Here is a tiny trained network, its code and every weight. The questions are about switching its units off for an input and a target symbol, where a switched-off unit gives its printed mean instead of its output.

import numpy as np


def w(rows, s, z=0):
    codes = np.array(rows[::2]) - 128.0
    scale = np.full(codes.shape[1], s)
    scale[-1] = z or s
    return codes * scale


def f(y):
    return y / 2 * (1 + np.tanh(0.7978845608 * (y + 0.044715 * y**3)))


def softmax(a):
    e = np.exp(a - a.max(-1, keepdims=True))
    return e / e.sum(-1, keepdims=True)


def log_softmax(a):
    a = a - a.max(-1, keepdims=True)
    return a - np.log(np.exp(a).sum(-1, keepdims=True))


def net(x, mask):
    ids = ['ΠΦβγεζθμτψ'.index(c) for c in x.split()]
    T = len(ids)
    res = E[ids] + P[:T]
    r = res
    for j in range(3):
        rows = slice(4 * j, 4 * j + 4)
        q, k, v = (r @ M[0][rows].T for M in (Q, K, V))
        z = softmax(np.where(np.tri(T) > 0, q @ k.T / 4**0.5, -1e9)) @ v
        o = O[0][rows]
        res = res + np.where(mask[j], z, o[:, -1]) @ o[:, :-1]
    y = f(res @ A[0][:, :-1].T + A[0][:, -1])
    res = res + np.where(mask[3:27], y, B[0][:, -1]) @ B[0][:, :-1]
    return log_softmax(res[-1] @ U[:, :-1].T + U[:, -1])


Q, K, V, O, A, B = {}, {}, {}, {}, {}, {}
E = w([
[96,173,134,199,137,160,121],'Π',
[76,79,101,132,122,177,149],'Φ',
[76,136,76,160,115,112,81],'β',
[131,139,118,146,189,134,90],'γ',
[119,178,180,139,150,76,115],'ε',
[139,102,11,122,212,211,100],'ζ',
[132,118,167,112,211,185,171],'θ',
[78,86,139,126,203,58,177],'μ',
[165,153,74,88,102,68,143],'τ',
[159,178,100,143,135,139,239],'ψ',
],0.012)
P = w([
[185,2,133,247,147,88,121],'0',
[139,66,110,209,162,100,126],'1',
[124,95,99,187,164,113,131],'2',
[113,115,95,170,168,119,133],'3',
[102,130,91,153,174,124,139],'4',
[92,146,89,134,176,130,139],'5',
[78,158,90,116,180,131,138],'6',
[69,164,88,95,178,143,138],'7',
[60,182,84,82,183,143,140],'8',
[60,199,82,70,186,153,143],'9',
[42,200,74,67,200,139,149],'10',
],0.0081)
Q[0] = w([
[241,138,177,84,1,113,32],'H0',
[183,197,163,69,68,182,109],'H0',
[192,167,157,93,64,140,80],'H0',
[13,146,46,161,229,114,164],'H0',
[46,130,45,174,244,89,167],'H1',
[194,157,181,68,75,187,76],'H1',
[107,138,189,143,144,145,169],'H1',
[96,130,52,156,211,111,125],'H1',
[112,133,125,108,184,48,179],'H2',
[187,119,116,148,82,189,104],'H2',
[218,87,217,60,57,100,150],'H2',
[199,101,199,126,78,168,15],'H2',
],0.011)
K[0] = w([
[147,137,232,179,46,54,121],'H0',
[166,89,201,182,101,108,160],'H0',
[169,114,220,192,64,59,148],'H0',
[103,96,17,106,197,169,115],'H0',
[81,250,136,41,109,145,135],'H1',
[147,39,117,193,141,119,168],'H1',
[133,133,116,135,149,201,130],'H1',
[88,218,129,59,95,120,155],'H1',
[79,216,98,102,84,159,130],'H2',
[196,66,149,183,131,98,141],'H2',
[193,96,148,244,86,148,65],'H2',
[146,30,109,208,148,117,97],'H2',
],0.011)
V[0] = w([
[138,90,149,86,117,198,215],'H0',
[181,97,78,100,175,196,106],'H0',
[113,121,200,132,112,91,215],'H0',
[204,121,118,148,185,134,123],'H0',
[138,108,58,93,90,53,74],'H1',
[136,64,123,123,101,68,179],'H1',
[191,151,114,79,117,84,194],'H1',
[144,108,138,84,163,149,94],'H1',
[102,104,70,121,115,155,57],'H2',
[77,77,188,91,158,59,167],'H2',
[132,166,139,140,108,123,2],'H2',
[157,117,63,121,129,174,215],'H2',
],0.009)
O[0] = w([
[142,98,154,127,121,176,251,81],'H0',
[177,77,154,78,114,151,119,254],'H0',
[110,178,126,161,159,105,198,16],'H0',
[208,128,183,82,127,109,104,219],'H0',
[103,125,26,68,65,69,86,123],'H1',
[107,145,64,99,130,88,202,126],'H1',
[213,167,105,59,73,90,179,88],'H1',
[153,48,155,48,187,142,100,117],'H1',
[60,76,94,93,53,189,88,112],'H2',
[91,118,96,112,254,67,106,237],'H2',
[93,143,174,90,71,124,107,26],'H2',
[204,101,65,180,126,172,170,158],'H2',
],0.0078,0.0058)
A[0] = w([
[112,130,48,76,98,118,184,178],'N0',
[137,128,135,105,134,123,126,151],'N1',
[134,139,93,124,155,63,80,161],'N2',
[74,147,76,194,179,185,155,93],'N3',
[119,159,141,120,124,220,58,147],'N4',
[69,79,168,110,145,134,90,112],'N5',
[95,110,163,122,132,120,129,162],'N6',
[110,109,137,91,147,132,101,146],'N7',
[198,104,129,88,37,171,115,133],'N8',
[83,118,87,146,107,101,80,116],'N9',
[87,109,147,132,161,82,92,129],'N10',
[80,116,106,116,148,128,85,100],'N11',
[80,204,254,136,141,98,158,254],'N12',
[226,140,163,136,151,141,205,148],'N13',
[69,86,92,176,118,135,147,168],'N14',
[162,101,135,154,130,87,115,202],'N15',
[155,144,109,77,152,137,101,123],'N16',
[151,242,107,245,119,141,158,240],'N17',
[109,118,93,118,104,116,104,193],'N18',
[193,136,152,132,146,134,172,139],'N19',
[62,178,99,223,104,47,124,112],'N20',
[166,115,184,149,151,100,133,202],'N21',
[65,69,195,50,141,139,113,153],'N22',
[141,178,88,81,109,140,94,184],'N23',
],0.0079,0.0029)
B[0] = w([
[131,59,158,139,87,55,116,153],'N0',
[138,133,119,119,119,105,117,144],'N1',
[92,141,86,59,137,126,126,255],'N2',
[125,68,161,169,128,99,255,206],'N3',
[83,82,153,153,175,53,179,184],'N4',
[98,125,112,190,133,144,103,198],'N5',
[137,127,132,161,115,160,70,145],'N6',
[103,130,114,143,120,111,111,190],'N7',
[68,146,205,135,101,112,254,156],'N8',
[115,133,109,108,104,197,156,164],'N9',
[107,143,109,130,142,151,107,234],'N10',
[81,136,101,158,133,137,138,195],'N11',
[158,229,220,24,119,178,47,151],'N12',
[156,171,82,116,129,207,125,165],'N13',
[113,86,155,142,76,162,130,164],'N14',
[153,112,123,72,124,184,102,189],'N15',
[104,135,132,116,123,61,140,184],'N16',
[143,181,141,209,92,11,33,168],'N17',
[135,133,125,121,76,145,155,154],'N18',
[157,145,103,105,136,160,129,151],'N19',
[71,228,161,89,110,168,211,204],'N20',
[167,103,123,98,150,164,84,190],'N21',
[116,120,117,209,88,123,81,202],'N22',
[134,125,187,135,110,71,142,150],'N23',
],0.0062,0.0071)
U = w([
[178,170,77,185,104,133,155,30],'Π',
[87,166,98,114,222,75,193,50],'Φ',
[60,177,52,148,68,203,130,152],'β',
[104,159,247,226,118,84,128,159],'γ',
[124,225,195,52,113,145,98,80],'ε',
[110,14,188,203,80,139,211,100],'ζ',
[136,103,164,109,109,149,136,13],'θ',
[148,78,65,139,166,125,3,216],'μ',
[145,133,148,58,40,39,158,253],'τ',
[172,158,140,57,128,254,184,155],'ψ',
],0.0045,0.0023)

Each question gives the input, a string of symbols that net reads in full, and the target symbol t.
The units are the heads (4 rows each of Q, K, V and O) and the neurons (one row each of A and B). Each row of codes is followed by its name. A weight is (code - 128) times the scale printed after its matrix; where a second scale follows, it is the last column's (O, A, B and U).
mask holds one flag per unit, heads first, then neurons. A switched-off unit (its flag False) gives its mean, the last column of its rows in O or B, instead of its output. The means were averaged over made-up inputs and are rounded, as every weight is.
A unit's drop is (log p(t) with every unit on - log p(t) with that unit switched off) / (log p(t) with every unit on - log p(t) with every unit switched off).
The circuit of an input: a set's keep is (log p(t) with only the set's units on - log p(t) with every unit switched off) / (log p(t) with every unit on - log p(t) with every unit switched off). Starting from the 12 units with the biggest drops (on a tie, the unit counted first), units are removed one at a time, each time the one whose removal leaves the highest keep (on an exact tie, the one counted first), for as long as the keep stays at least 0.8.
units of the circuit, in order: the units of the circuit, biggest drop first
unit that matters most: the unit with the biggest drop
top k neurons: the k neurons with the biggest drops, biggest first
heads that matter: for each layer, one digit per head in row order, 1 if its drop is at least 0.15 and else 0, layers parted by /
drop of u: that unit's drop, to one decimal
input ε μ μ β β μ, target β: heads that matter	111
input μ ψ ψ Π β μ μ τ μ, target τ: units of the circuit, in order	[H1; N0]
input γ ζ τ μ μ μ ε τ μ μ Π, target μ: top 3 neurons	[N20; N3; N8]
input Φ γ ζ μ, target μ: heads that matter	100
input μ τ β μ ζ β τ γ, target τ: heads that matter	111
input τ ε β μ Π μ Φ μ, target ζ: units of the circuit, in order	[H0; N3; N14; H1]
input Φ ζ γ, target ζ: units of the circuit, in order	[H2; N8; H0; N4]
input μ μ Π Π, target γ: units of the circuit, in order	[H1; N17; H0]
input μ ζ γ γ γ μ τ β, target τ: heads that matter	110
input ζ τ Φ ζ, target τ: unit that matters most	H1
input μ μ μ, target Φ: heads that matter	101
input θ γ Φ γ ψ, target Π: units of the circuit, in order	[H2; N17; N13; H1]
input τ β Π, target γ: heads that matter	110
input γ ζ μ β μ Π μ μ γ, target μ: unit that matters most	H0
input μ μ γ ε ζ μ μ β ψ, target ψ: units of the circuit, in order	[H0; N13; H2]
input θ β γ γ ζ, target ζ: units of the circuit, in order	[H2; N8; N4; H0]
input μ β μ ζ ψ μ ψ γ μ, target ψ: units of the circuit, in order	[H2; H1; H0; N13]
input μ μ ζ μ β μ Π, target μ: units of the circuit, in order	[H0; H2; N20; N3]
input γ β ε, target ε: top 3 neurons	[N12; N20; N3]
input μ β μ γ μ β Π τ, target τ: heads that matter	011
input μ Π μ μ γ μ θ, target ψ: heads that matter	110
input μ Π μ μ Φ, target ζ: top 2 neurons	[N3; N14]
input β ζ Π ζ θ ζ γ Π θ ψ, target ψ: top neuron	[N13]
input μ μ μ Π μ, target γ: top 2 neurons	[N17; N3]
input μ ζ Π β ψ γ, target ψ: drop of N12	0.0
input μ β μ ψ ψ ζ μ, target ψ: drop of H2	0.6
input μ Π β γ μ γ ψ Φ γ μ θ, target ψ: drop of H0	0.3
input γ β Φ ζ μ β τ γ, target τ: drop of N15	0.0
